Below are the code and all the weights of a small trained network. Each question names an input and a target symbol and asks about switching units off, where a switched-off unit gives its printed mean instead of its output.

import numpy as np


def w(rows, s, z=0):
    codes = np.array(rows[::2]) - 128.0
    scale = np.full(codes.shape[1], s)
    scale[-1] = z or s
    return codes * scale


def softmax(a):
    e = np.exp(a - a.max(-1, keepdims=True))
    return e / e.sum(-1, keepdims=True)


def log_softmax(a):
    a = a - a.max(-1, keepdims=True)
    return a - np.log(np.exp(a).sum(-1, keepdims=True))


def net(x, mask):
    ids = ['αγδεηθλμξπστφψω'.index(c) for c in x.split()]
    T = len(ids)
    res = E[ids] + P[:T]
    u = 0
    for l in range(3):
        r = res
        for j in range(2):
            rows = slice(2 * j, 2 * j + 2)
            q, k, v = (r @ M[l][rows].T for M in (Q, K, V))
            z = softmax(np.where(np.tri(T) > 0, q @ k.T / 2**0.5, -1e9)) @ v
            o = O[l][rows]
            res = res + np.where(mask[u + j], z, o[:, -1]) @ o[:, :-1]
        u += 2
    return log_softmax(res[-1] @ U[:, :-1].T + U[:, -1])


Q, K, V, O = {}, {}, {}, {}
E = w([
[177,128,61,77,138,208],'α',
[100,160,65,209,172,86],'γ',
[139,83,159,164,90,119],'δ',
[109,116,119,91,129,136],'ε',
[103,229,54,165,151,185],'η',
[88,122,192,114,119,110],'θ',
[78,187,129,4,209,154],'λ',
[110,189,67,220,72,189],'μ',
[186,133,139,120,111,188],'ξ',
[132,124,88,80,145,166],'π',
[108,120,152,112,126,133],'σ',
[118,146,53,224,155,89],'τ',
[60,209,88,185,156,118],'φ',
[176,73,91,160,66,167],'ψ',
[93,192,43,196,148,127],'ω',
],0.018)
P = w([
[83,105,138,158,190,132],'0',
[150,131,171,121,149,5],'1',
[193,110,116,125,90,90],'2',
[87,75,146,196,231,166],'3',
[41,125,84,114,118,205],'4',
[173,141,146,95,88,15],'5',
[117,148,124,110,63,120],'6',
[53,135,145,164,175,214],'7',
],0.017)
Q[0] = w([
[61,158,59,173,136,166],'0.h1',
[91,2,167,82,111,96],'0.h1',
[247,193,99,143,160,14],'0.h2',
[184,119,79,7,53,5],'0.h2',
],0.0067)
K[0] = w([
[193,191,135,115,121,140],'0.h1',
[2,92,43,103,175,145],'0.h1',
[103,143,180,191,179,133],'0.h2',
[98,39,103,132,174,223],'0.h2',
],0.0088)
V[0] = w([
[209,197,125,101,90,98],'0.h1',
[84,79,173,111,138,165],'0.h1',
[209,175,200,158,171,174],'0.h2',
[70,177,254,171,95,90],'0.h2',
],0.0084)
O[0] = w([
[70,135,170,139,109,89,101],'0.h1',
[151,111,102,118,118,152,14],'0.h1',
[104,217,110,140,103,118,94],'0.h2',
[104,96,3,109,116,91,6],'0.h2',
],0.015,0.0026)
Q[1] = w([
[156,236,135,135,203,26],'1.h1',
[113,194,127,131,152,64],'1.h1',
[24,40,116,34,46,254],'1.h2',
[60,20,143,120,107,82],'1.h2',
],0.0044)
K[1] = w([
[123,134,171,68,149,125],'1.h1',
[142,121,92,254,141,113],'1.h1',
[112,143,142,119,101,121],'1.h2',
[130,135,143,120,127,77],'1.h2',
],0.013)
V[1] = w([
[58,52,210,115,45,24],'1.h1',
[104,39,138,103,157,170],'1.h1',
[143,105,79,140,178,254],'1.h2',
[40,103,156,30,37,90],'1.h2',
],0.0049)
O[1] = w([
[168,75,8,103,131,137,24],'1.h1',
[119,109,25,105,180,83,137],'1.h1',
[102,38,135,167,126,1,227],'1.h2',
[174,134,126,85,154,170,2],'1.h2',
],0.0084,0.0062)
Q[2] = w([
[60,99,158,107,71,179],'2.h1',
[222,130,148,8,54,83],'2.h1',
[70,91,176,126,72,121],'2.h2',
[227,59,178,103,219,186],'2.h2',
],0.011)
K[2] = w([
[118,174,124,86,43,181],'2.h1',
[38,58,126,159,175,250],'2.h1',
[176,125,150,76,104,173],'2.h2',
[121,117,116,167,194,217],'2.h2',
],0.012)
V[2] = w([
[112,161,137,61,254,91],'2.h1',
[83,232,99,196,184,102],'2.h1',
[117,124,129,211,185,205],'2.h2',
[230,58,143,90,162,196],'2.h2',
],0.0082)
O[2] = w([
[14,72,132,149,69,165,104],'2.h1',
[96,206,85,85,142,81,254],'2.h1',
[136,140,185,60,80,7,166],'2.h2',
[100,163,108,114,149,68,8],'2.h2',
],0.012,0.0081)
U = w([
[133,119,131,117,120,117,98],'α',
[114,76,190,135,112,129,84],'γ',
[157,48,96,99,136,169,168],'δ',
[126,113,83,77,93,137,124],'ε',
[144,185,152,205,107,182,136],'η',
[143,76,133,124,126,144,135],'θ',
[175,79,110,135,166,141,142],'λ',
[127,114,135,117,106,124,99],'μ',
[94,197,104,237,134,90,182],'ξ',
[127,128,124,107,110,110,107],'π',
[239,59,192,129,206,112,130],'σ',
[113,114,254,158,91,131,2],'τ',
[72,69,171,99,58,157,67],'φ',
[129,49,156,107,132,137,140],'ψ',
[228,174,56,119,213,103,79],'ω',
],0.0063,0.0087)

Each question gives the input, a string of symbols that net reads in full, and the target symbol t.
The units are the heads (2 rows each of Q, K, V and O). Each row of codes is followed by its name. A weight is (code - 128) times the scale printed after its matrix; where a second scale follows, it is the last column's (O and U).
mask holds one flag per head, layer by layer. A switched-off head (its flag False) gives its mean, the last column of its rows in O, instead of its output. The means were averaged over made-up inputs and are rounded, as every weight is.
A unit's drop is (log p(t) with every unit on - log p(t) with that unit switched off) / (log p(t) with every unit on - log p(t) with every unit switched off).
The circuit of an input: a set's keep is (log p(t) with only the set's units on - log p(t) with every unit switched off) / (log p(t) with every unit on - log p(t) with every unit switched off). Starting from all 6 units, units are removed one at a time, each time the one whose removal leaves the highest keep (on an exact tie, the one counted first), for as long as the keep stays at least 0.8.
units of the circuit, in order: the units of the circuit, biggest drop first
most important unit: the unit with the biggest drop
heads that matter: for each layer, one digit per head in row order, 1 if its drop is at least 0.15 and else 0, layers parted by /
drop when u is switched off: that unit's drop, to one decimal
input α π ε, target τ: heads that matter : 01 / 00 / 00
input θ ξ η φ λ δ, target ε: units of the circuit, in order : 2.h1, 0.h1, 0.h2
input μ η η ω η, target η: most important unit : 2.h2
input η ξ ε, target ξ: units of the circuit, in order : 2.h1, 2.h2
input ξ ψ μ ψ θ, target ω: units of the circuit, in order : 2.h1, 0.h1
input π η λ ψ, target ξ: units of the circuit, in order : 2.h1, 0.h2
input τ δ π φ μ α θ, target ω: heads that matter : 00 / 00 / 10
input ξ ε λ η θ λ, target ξ: units of the circuit, in order : 0.h2, 2.h1
input ψ φ θ ψ, target ε: units of the circuit, in order : 0.h2, 2.h1, 1.h2
input ψ μ ψ ψ ξ, target σ: heads that matter : 00 / 01 / 10
input α μ ψ ψ ψ, target σ: units of the circuit, in order : 2.h1, 0.h2
input θ ψ μ μ ω μ μ, target η: heads that matter : 10 / 01 / 01
input π ψ η ε μ α ψ ψ, target τ: units of the circuit, in order : 0.h2, 2.h2
input ψ μ σ θ ω ξ ε ψ, target η: units of the circuit, in order : 0.h2, 2.h2
input μ ψ ψ, target ω: units of the circuit, in order : 2.h1, 1.h2
input ψ ψ η μ ψ η, target η: units of the circuit, in order : 2.h2, 0.h1
input ψ ψ λ μ θ ψ μ θ, target σ: units of the circuit, in order : 2.h1
input η α μ λ, target τ: units of the circuit, in order : 0.h2, 2.h2, 2.h1
input η ψ δ, target ξ: units of the circuit, in order : 2.h1, 2.h2
input λ ψ α ψ μ μ, target η: heads that matter : 10 / 00 / 01
input ω ω γ θ ψ ψ, target δ: heads that matter : 11 / 00 / 01
input ψ η α ξ η ψ μ α, target σ: heads that matter : 00 / 00 / 10
input μ λ θ μ ω ψ λ λ, target σ: units of the circuit, in order : 2.h1
input λ φ α ψ μ φ ε, target ω: heads that matter : 00 / 00 / 10
input ψ ψ ψ, target σ: heads that matter : 01 / 00 / 10
input σ ω α ψ λ η δ, target φ: heads that matter : 00 / 00 / 10
input λ θ φ σ, target δ: most important unit : 0.h2
input μ ξ ξ μ ψ η π λ, target ξ: heads that matter : 11 / 00 / 11
input α ψ ξ, target τ: drop when 1.h2 is switched off : 0.0
input ψ φ μ μ γ φ μ ψ, target ε: drop when 0.h2 is switched off : 0.5
